Below are the code and all the weights of a small trained network. Each question names an input and a class and asks about switching units off, where a switched-off unit gives its printed mean instead of its output.

import numpy as np


def w(rows, s, z=0):
    codes = np.array(rows[::2]) - 128.0
    scale = np.full(codes.shape[1], s)
    scale[-1] = z or s
    return codes * scale


def f(y):
    return np.maximum(y, 0)


def log_softmax(a):
    a = a - a.max(-1, keepdims=True)
    return a - np.log(np.exp(a).sum(-1, keepdims=True))


def net(x, mask):
    res = np.array(x, float).reshape(1, 6) / 4 @ E
    y = f(res @ A[0][:, :-1].T + A[0][:, -1])
    res = res + np.where(mask, y, B[0][:, -1]) @ B[0][:, :-1]
    return log_softmax(res[-1] @ U[:, :-1].T + U[:, -1])


A, B = {}, {}
E = w([
[123,119,132,142,110,130,135,122,124,136],'x0',
[126,177,158,70,49,92,180,150,74,69],'x1',
[126,136,123,120,132,133,127,123,126,131],'x2',
[115,129,194,69,91,86,106,140,191,218],'x3',
[105,121,251,115,150,145,136,44,119,84],'x4',
[132,130,131,141,122,123,128,124,132,127],'x5',
],0.016)
A[0] = w([
[94,180,211,80,90,86,107,149,191,202,10],'neuron 1',
[136,138,111,121,96,126,180,67,80,41,112],'neuron 2',
[118,56,117,169,185,209,84,100,201,135,196],'neuron 3',
[160,157,130,85,72,94,159,151,95,130,35],'neuron 4',
[118,148,182,78,101,82,106,128,172,180,170],'neuron 5',
[146,92,53,152,150,137,139,170,235,255,146],'neuron 6',
[148,120,20,112,88,66,116,172,122,116,84],'neuron 7',
[82,189,194,149,144,154,189,149,48,37,121],'neuron 8',
[142,133,126,157,160,88,59,76,86,151,80],'neuron 9',
[145,131,122,92,136,111,126,188,178,218,149],'neuron 10',
[115,174,126,84,147,175,111,132,93,123,139],'neuron 11',
[168,158,6,135,62,128,124,205,81,174,122],'neuron 12',
[189,92,49,166,165,176,180,100,82,69,165],'neuron 13',
[114,116,140,133,106,200,99,120,137,169,105],'neuron 14',
[90,92,141,192,223,137,114,111,129,155,62],'neuron 15',
[83,58,194,86,169,132,136,45,184,100,215],'neuron 16',
[163,106,152,197,203,244,83,108,161,173,81],'neuron 17',
[114,199,134,75,74,36,223,167,100,95,92],'neuron 18',
[101,102,238,119,179,138,122,31,144,113,9],'neuron 19',
[58,128,179,70,108,67,150,141,219,148,167],'neuron 20',
[105,163,194,111,124,172,183,151,116,51,111],'neuron 21',
],0.0096,0.013)
B[0] = w([
[106,123,195,95,59,38,225,43,87,31,195],'neuron 1',
[192,63,72,153,105,152,55,93,166,171,207],'neuron 2',
[1,175,108,159,157,155,179,220,71,131,238],'neuron 3',
[109,200,69,193,212,164,156,229,80,160,162],'neuron 4',
[109,156,48,162,175,220,141,174,127,109,220],'neuron 5',
[195,90,26,152,122,172,43,122,179,202,248],'neuron 6',
[105,163,189,121,98,77,163,106,99,54,193],'neuron 7',
[195,79,123,111,110,122,84,95,172,199,233],'neuron 8',
[113,120,152,109,140,114,122,119,114,125,142],'neuron 9',
[164,107,105,147,108,133,88,74,186,223,205],'neuron 10',
[149,99,149,124,103,156,154,144,154,155,153],'neuron 11',
[71,174,215,124,160,111,183,124,84,86,234],'neuron 12',
[69,145,166,130,146,74,223,164,79,91,234],'neuron 13',
[149,88,93,149,125,155,118,134,111,136,149],'neuron 14',
[170,190,176,123,84,58,113,76,121,75,172],'neuron 15',
[173,85,180,79,68,100,135,64,139,96,250],'neuron 16',
[113,158,242,92,80,90,183,115,107,72,202],'neuron 17',
[68,150,187,102,150,156,171,152,85,34,224],'neuron 18',
[3,244,74,182,181,183,182,249,37,147,200],'neuron 19',
[37,157,75,154,175,150,132,173,94,106,224],'neuron 20',
[194,67,120,122,36,120,72,64,198,152,203],'neuron 21',
],0.009,0.019)
U = w([
[60,177,88,179,222,161,158,204,91,122,28],'0',
[107,145,232,67,82,72,167,89,104,80,251],'1',
[209,72,64,131,115,148,2,101,194,199,144],'2',
],0.013,0.002)

Each question gives the input, the list of numbers given to net, and the class t.
The units are the neurons (one row each of A and B). Each row of codes is followed by its name. A weight is (code - 128) times the scale printed after its matrix; where a second scale follows, it is the last column's (A, B and U).
mask holds one flag per neuron, in row order. A switched-off neuron (its flag False) gives its mean, the last column of its row in B, instead of its output. The means were averaged over made-up inputs and are rounded, as every weight is.
A unit's drop is (log p(t) with every unit on - log p(t) with that unit switched off) / (log p(t) with every unit on - log p(t) with every unit switched off).
The circuit of an input: a set's keep is (log p(t) with only the set's units on - log p(t) with every unit switched off) / (log p(t) with every unit on - log p(t) with every unit switched off). Starting from the 12 units with the biggest drops (on a tie, the unit counted first), units are removed one at a time, each time the one whose removal leaves the highest keep (on an exact tie, the one counted first), for as long as the keep stays at least 0.8.
circuit, biggest first: the units of the circuit, biggest drop first
k most important neurons: the k neurons with the biggest drops, biggest first
drop of u: that unit's drop, to one decimal
input [1,0,-3,2,3,4], class 0: most important neuron : neuron 17
input [8,-3,3,7,1,-7], class 0: 2 most important neurons : neuron 20; neuron 8
input [-2,5,1,-6,2,2], class 2: circuit, biggest first : neuron 2; neuron 8
input [-2,2,0,3,0,-8], class 0: 2 most important neurons : neuron 17; neuron 5
input [6,1,0,7,-6,8], class 0: 4 most important neurons : neuron 12; neuron 20; neuron 8; neuron 21
input [6,0,-3,8,-4,-3], class 2: 4 most important neurons : neuron 6; neuron 10; neuron 3; neuron 19
input [-5,-4,2,-2,4,-7], class 1: 2 most important neurons : neuron 16; neuron 17
input [4,-5,8,7,7,-8], class 0: 3 most important neurons : neuron 19; neuron 5; neuron 20
input [-4,7,-4,-7,1,-1], class 2: 3 most important neurons : neuron 2; neuron 8; neuron 21
input [-7,-7,7,-1,2,5], class 1: 3 most important neurons : neuron 17; neuron 15; neuron 5
input [2,-1,2,7,2,3], class 0: 2 most important neurons : neuron 5; neuron 20
input [2,-1,-8,7,8,-2], class 0: 2 most important neurons : neuron 19; neuron 5
input [7,-3,2,7,4,-3], class 0: 2 most important neurons : neuron 5; neuron 19
input [-1,0,6,1,8,-2], class 0: circuit, biggest first : neuron 19
input [-2,-1,8,-8,2,-8], class 1: drop of neuron 13 : 0.8
input [-4,-8,7,-4,3,-5], class 1: drop of neuron 17 : 1.4
input [1,-7,8,7,-2,-4], class 2: drop of neuron 6 : 1.6
input [3,-7,-1,7,-3,1], class 2: drop of neuron 6 : 2.1
